Below is a small trained network, with its code and all its weights. Each question gives an input and a class and asks what happens when units are switched off, that is, made to give their printed mean instead of their output.

import numpy as np


def w(rows, s, z=0):
    codes = np.array(rows[::2]) - 128.0
    scale = np.full(codes.shape[1], s)
    scale[-1] = z or s
    return codes * scale


def f(y):
    return y / 2 * (1 + np.tanh(0.7978845608 * (y + 0.044715 * y**3)))


def log_softmax(a):
    a = a - a.max(-1, keepdims=True)
    return a - np.log(np.exp(a).sum(-1, keepdims=True))


def net(x, mask):
    res = np.array(x, float).reshape(1, 4) / 4 @ E
    y = f(res @ A[0][:, :-1].T + A[0][:, -1])
    res = res + np.where(mask, y, B[0][:, -1]) @ B[0][:, :-1]
    return log_softmax(res[-1] @ U[:, :-1].T + U[:, -1])


A, B = {}, {}
E = w([
[132,118,97,142,156,131,140,113,126],'x0',
[149,202,5,76,75,65,168,172,90],'x1',
[63,61,137,49,169,180,188,196,155],'x2',
[122,38,65,140,58,95,68,110,217],'x3',
],0.017)
A[0] = w([
[126,47,111,146,71,197,47,78,194,188],'N0',
[152,200,156,199,155,163,136,150,110,230],'N1',
[140,164,189,155,162,175,168,49,55,187],'N2',
[79,31,145,57,168,193,183,202,163,145],'N3',
[164,70,161,217,138,128,54,95,151,198],'N4',
[94,133,100,66,162,142,207,248,98,186],'N5',
[62,82,206,159,201,176,161,170,117,254],'N6',
[149,207,86,92,126,70,199,163,37,178],'N7',
[109,127,188,164,175,165,113,128,137,244],'N8',
[175,174,43,93,58,76,106,96,127,154],'N9',
[101,20,60,84,74,111,109,158,169,121],'N10',
],0.014,0.0081)
B[0] = w([
[189,23,197,187,91,144,97,214,217,233],'N0',
[195,186,173,141,225,127,55,51,40,184],'N1',
[109,210,124,129,191,83,93,79,85,195],'N2',
[46,67,111,54,223,134,208,231,197,252],'N3',
[199,80,224,147,122,140,46,93,167,214],'N4',
[82,199,14,73,121,219,223,153,104,235],'N5',
[67,119,215,30,220,92,139,6,128,230],'N6',
[184,216,168,171,69,195,153,237,122,247],'N7',
[100,129,174,66,184,55,110,45,50,193],'N8',
[194,181,95,231,59,61,141,175,158,226],'N9',
[53,6,105,117,40,100,174,192,207,224],'N10',
],0.012,0.034)
U = w([
[162,183,204,168,161,40,68,18,27,142],'0',
[172,58,200,217,128,149,29,61,180,142],'1',
[14,95,142,47,217,125,228,51,70,229],'2',
[55,29,174,58,188,170,139,202,202,1],'3',
[194,242,159,194,150,124,140,165,37,136],'4',
[187,160,55,187,37,35,75,139,191,235],'5',
[70,195,63,47,152,242,224,191,79,84],'6',
[4,76,51,76,19,141,205,197,166,34],'7',
],0.012,0.0077)

Each question gives the input, the list of numbers given to net, and the class t.
The units are the neurons (one row each of A and B). Each row of codes is followed by its name. A weight is (code - 128) times the scale printed after its matrix; where a second scale follows, it is the last column's (A, B and U).
mask holds one flag per neuron, in row order. A switched-off neuron (its flag False) gives its mean, the last column of its row in B, instead of its output. The means were averaged over made-up inputs and are rounded, as every weight is.
A unit's drop is (log p(t) with every unit on - log p(t) with that unit switched off) / (log p(t) with every unit on - log p(t) with every unit switched off).
The circuit of an input: a set's keep is (log p(t) with only the set's units on - log p(t) with every unit switched off) / (log p(t) with every unit on - log p(t) with every unit switched off). Starting from all 11 units, units are removed one at a time, each time the one whose removal leaves the highest keep (on an exact tie, the one counted first), for as long as the keep stays at least 0.8.
circuit, biggest first: the units of the circuit, biggest drop first
most important unit: the unit with the biggest drop
k most important neurons: the k neurons with the biggest drops, biggest first
drop of u: that unit's drop, to one decimal
input [-4,7,0,-3], class 4: most important unit -> N3
input [0,-5,6,0], class 2: 2 most important neurons -> (N6; N8)
input [4,1,1,4], class 7: 2 most important neurons -> (N6; N10)
input [0,-2,0,4], class 1: 3 most important neurons -> (N3; N5; N4)
input [5,-6,7,0], class 2: 2 most important neurons -> (N6; N8)
input [-8,1,1,-7], class 6: 4 most important neurons -> (N5; N9; N4; N7)
input [1,4,7,0], class 6: 2 most important neurons -> (N5; N0)
input [-1,1,4,8], class 7: 3 most important neurons -> (N10; N6; N1)
input [-7,5,8,0], class 6: 2 most important neurons -> (N5; N0)
input [2,1,-6,-5], class 4: 2 most important neurons -> (N7; N6)
input [-7,4,-1,0], class 4: 3 most important neurons -> (N10; N0; N3)
input [1,1,-7,-2], class 4: 2 most important neurons -> (N6; N8)
input [6,1,0,4], class 5: 3 most important neurons -> (N3; N5; N6)
input [-6,2,8,0], class 6: circuit, biggest first -> (N5)
input [-8,-6,0,8], class 1: 3 most important neurons -> (N4; N5; N0)
input [-8,-1,8,0], class 2: 2 most important neurons -> (N6; N0)
input [-4,5,4,0], class 6: 3 most important neurons -> (N5; N0; N7)
input [-4,3,-6,8], class 5: drop of N9 -> 1.0
input [4,-2,-1,-5], class 0: drop of N4 -> 0.0
input [-6,8,0,7], class 5: most important unit -> N9
input [-3,-7,0,-3], class 0: drop of N5 -> 0.1
input [6,-3,4,0], class 2: drop of N6 -> 0.3
